Below are the code and all the weights of a small trained network. Each question names an input and a class and asks about switching units off, where a switched-off unit gives its printed mean instead of its output.

import numpy as np


def w(rows, s, z=0):
    codes = np.array(rows[::2]) - 128.0
    scale = np.full(codes.shape[1], s)
    scale[-1] = z or s
    return codes * scale


def f(y):
    return np.maximum(y, 0)


def log_softmax(a):
    a = a - a.max(-1, keepdims=True)
    return a - np.log(np.exp(a).sum(-1, keepdims=True))


def net(x, mask):
    res = np.array(x, float).reshape(1, 5) / 4 @ E
    y = f(res @ A[0][:, :-1].T + A[0][:, -1])
    res = res + np.where(mask, y, B[0][:, -1]) @ B[0][:, :-1]
    return log_softmax(res[-1] @ U[:, :-1].T + U[:, -1])


A, B = {}, {}
E = w([
[164,160,148,127,76,124],'x0',
[140,102,124,71,98,187],'x1',
[129,244,210,123,175,221],'x2',
[133,136,133,122,127,126],'x3',
[232,161,38,254,119,200],'x4',
],0.0072)
A[0] = w([
[90,43,98,194,174,106,222],'N1',
[139,140,91,91,147,70,5],'N2',
[150,89,162,74,148,131,23],'N3',
[116,83,135,104,57,196,105],'N4',
[88,115,192,178,94,63,27],'N5',
[183,197,86,126,35,133,178],'N6',
[162,29,80,118,101,48,13],'N7',
[88,75,194,160,83,152,27],'N8',
[107,119,88,96,15,63,6],'N9',
[115,150,58,131,130,150,34],'N10',
[158,7,108,130,79,68,14],'N11',
[176,66,171,20,90,180,98],'N12',
[155,100,132,159,95,157,62],'N13',
[189,118,89,228,134,158,214],'N14',
[107,137,215,89,120,9,235],'N15',
[112,197,150,109,162,118,103],'N16',
[126,183,112,96,71,120,93],'N17',
[134,152,26,178,167,163,213],'N18',
[130,211,251,102,188,255,219],'N19',
[117,143,35,109,89,204,19],'N20',
[28,68,97,96,130,80,213],'N21',
[151,135,75,141,104,168,50],'N22',
],0.0088,0.0023)
B[0] = w([
[146,145,173,116,61,122,185],'N1',
[124,133,152,126,93,188,141],'N2',
[96,57,131,114,132,150,146],'N3',
[78,21,150,210,129,149,154],'N4',
[107,106,162,173,152,194,153],'N5',
[79,141,239,120,87,91,178],'N6',
[192,106,93,101,98,181,195],'N7',
[106,79,156,112,120,160,137],'N8',
[129,102,106,82,118,196,172],'N9',
[74,79,139,63,105,132,145],'N10',
[219,134,48,131,92,212,194],'N11',
[54,47,209,200,117,146,172],'N12',
[86,142,180,170,132,117,148],'N13',
[2,94,143,96,98,174,215],'N14',
[108,57,187,144,44,142,212],'N15',
[181,132,76,82,116,231,161],'N16',
[63,115,79,186,93,68,140],'N17',
[87,107,211,80,53,188,201],'N18',
[205,136,99,115,59,163,250],'N19',
[59,113,162,132,144,162,160],'N20',
[120,91,127,101,71,140,206],'N21',
[49,51,132,128,133,142,161],'N22',
],0.006,0.011)
U = w([
[207,205,62,49,74,194,199],'0',
[66,198,115,34,83,121,251],'1',
[103,140,167,173,134,137,250],'2',
[36,162,168,75,110,129,29],'3',
[98,197,120,67,70,92,115],'4',
[204,197,91,119,253,59,5],'5',
],0.0054,0.0023)

Each question gives the input, the list of numbers given to net, and the class t.
The units are the neurons (one row each of A and B). Each row of codes is followed by its name. A weight is (code - 128) times the scale printed after its matrix; where a second scale follows, it is the last column's (A, B and U).
mask holds one flag per neuron, in row order. A switched-off neuron (its flag False) gives its mean, the last column of its row in B, instead of its output. The means were averaged over made-up inputs and are rounded, as every weight is.
A unit's drop is (log p(t) with every unit on - log p(t) with that unit switched off) / (log p(t) with every unit on - log p(t) with every unit switched off).
The circuit of an input: a set's keep is (log p(t) with only the set's units on - log p(t) with every unit switched off) / (log p(t) with every unit on - log p(t) with every unit switched off). Starting from the 12 units with the biggest drops (on a tie, the unit counted first), units are removed one at a time, each time the one whose removal leaves the highest keep (on an exact tie, the one counted first), for as long as the keep stays at least 0.8.
circuit, biggest first: the units of the circuit, biggest drop first
k most important neurons: the k neurons with the biggest drops, biggest first
drop when u is switched off: that unit's drop, to one decimal
input [4,7,-8,1,-4], class 0: 2 most important neurons => N11, N7
input [2,-4,-8,0,-7], class 0: circuit, biggest first => N11, N7
input [-3,1,6,-4,0], class 0: circuit, biggest first => N19, N14
input [-4,-6,6,1,1], class 0: 2 most important neurons => N19, N16
input [-3,-5,5,6,8], class 3: 2 most important neurons => N14, N18
input [7,4,-6,1,8], class 3: circuit, biggest first => N14, N6, N19
input [2,8,2,6,-6], class 2: circuit, biggest first => N12, N4, N14
input [-4,-4,-7,0,2], class 0: most important neuron => N11
input [2,0,8,6,-5], class 0: 2 most important neurons => N19, N16
input [6,7,-5,3,8], class 3: 2 most important neurons => N14, N6
input [7,7,4,-3,0], class 2: 2 most important neurons => N12, N4
input [-4,6,-8,-3,-4], class 0: drop when N19 is switched off => -0.1
input [-2,-3,-1,4,7], class 3: drop when N11 is switched off => 0.1
input [5,-5,-1,1,7], class 3: drop when N19 is switched off => 0.1
